Below are the code and all the weights of a small trained network. Each question names an input and a class and asks about switching units off, where a switched-off unit gives its printed mean instead of its output.

import numpy as np


def w(rows, s, z=0):
    codes = np.array(rows[::2]) - 128.0
    scale = np.full(codes.shape[1], s)
    scale[-1] = z or s
    return codes * scale


def f(y):
    return y / 2 * (1 + np.tanh(0.7978845608 * (y + 0.044715 * y**3)))


def log_softmax(a):
    a = a - a.max(-1, keepdims=True)
    return a - np.log(np.exp(a).sum(-1, keepdims=True))


def net(x, mask):
    res = np.array(x, float).reshape(1, 5) / 4 @ E
    y = f(res @ A[0][:, :-1].T + A[0][:, -1])
    res = res + np.where(mask, y, B[0][:, -1]) @ B[0][:, :-1]
    return log_softmax(res[-1] @ U[:, :-1].T + U[:, -1])


A, B = {}, {}
E = w([
[167,127,242,80,73,127,1,139,170,108,124,181],'x0',
[133,188,141,146,122,154,120,149,159,86,188,128],'x1',
[70,107,139,99,150,125,170,104,112,157,106,96],'x2',
[29,90,63,118,64,150,122,139,127,136,222,143],'x3',
[179,160,102,204,119,220,57,107,98,105,156,190],'x4',
],0.011)
A[0] = w([
[115,126,161,86,114,90,61,156,140,175,163,75,133],'n0',
[95,94,184,106,116,152,90,145,125,80,104,184,22],'n1',
[67,105,65,98,2,155,87,151,133,160,161,130,34],'n2',
[91,103,136,113,109,162,129,104,153,151,158,138,4],'n3',
[128,128,127,135,162,182,49,87,78,179,170,146,127],'n4',
[108,155,75,194,150,151,193,163,131,121,90,139,23],'n5',
],0.0096,0.0019)
B[0] = w([
[57,42,52,117,125,150,131,165,87,194,221,113,201],'n0',
[3,223,117,6,123,74,179,49,57,125,145,140,199],'n1',
[145,223,183,129,176,185,88,95,194,181,116,52,245],'n2',
[159,94,156,161,85,109,101,131,188,69,64,132,159],'n3',
[85,58,112,183,113,167,165,254,115,104,163,169,198],'n4',
[84,227,77,92,68,163,138,139,140,90,162,86,197],'n5',
],0.0096,0.011)
U = w([
[96,136,109,120,59,123,140,98,74,124,102,131,3],'0',
[142,162,190,151,120,152,86,89,153,152,9,92,224],'1',
[97,85,126,153,149,126,159,191,111,153,114,146,231],'2',
],0.011,0.002)

Each question gives the input, the list of numbers given to net, and the class t.
The units are the neurons (one row each of A and B). Each row of codes is followed by its name. A weight is (code - 128) times the scale printed after its matrix; where a second scale follows, it is the last column's (A, B and U).
mask holds one flag per neuron, in row order. A switched-off neuron (its flag False) gives its mean, the last column of its row in B, instead of its output. The means were averaged over made-up inputs and are rounded, as every weight is.
A unit's drop is (log p(t) with every unit on - log p(t) with that unit switched off) / (log p(t) with every unit on - log p(t) with every unit switched off).
The circuit of an input: a set's keep is (log p(t) with only the set's units on - log p(t) with every unit switched off) / (log p(t) with every unit on - log p(t) with every unit switched off). Starting from all 6 units, units are removed one at a time, each time the one whose removal leaves the highest keep (on an exact tie, the one counted first), for as long as the keep stays at least 0.8.
units of the circuit, in order: the units of the circuit, biggest drop first
unit that matters most: the unit with the biggest drop
top k neurons: the k neurons with the biggest drops, biggest first
drop when u is switched off: that unit's drop, to one decimal
input [3,8,-3,-5,8], class 2: unit that matters most => n4
input [8,-5,6,-8,1], class 0: top 3 neurons => n1, n2, n0
input [8,-2,1,2,-6], class 0: top 3 neurons => n1, n0, n4
input [0,-2,2,-1,3], class 2: units of the circuit, in order => n2, n1
input [3,-2,6,-2,6], class 2: top 2 neurons => n4, n2
input [4,-4,-7,2,6], class 2: top 2 neurons => n4, n5
input [6,-1,6,-1,7], class 2: top 2 neurons => n4, n5
input [-1,-4,4,2,-1], class 1: units of the circuit, in order => n4, n0
input [-1,5,0,-3,4], class 2: top 4 neurons => n2, n1, n3, n4
input [-6,2,1,0,-5], class 0: top 2 neurons => n5, n4
input [-2,6,-3,-3,5], class 2: top 4 neurons => n2, n1, n4, n3
input [-5,2,-5,-6,7], class 2: top 3 neurons => n2, n1, n4
input [5,-4,5,8,4], class 1: top 2 neurons => n2, n3
input [0,1,7,-1,7], class 2: units of the circuit, in order => n4
input [5,3,-6,8,-3], class 1: drop when n2 is switched off => 1.9
input [8,2,4,-5,6], class 0: drop when n1 is switched off => 0.5
input [4,5,3,3,8], class 2: drop when n1 is switched off => -0.1
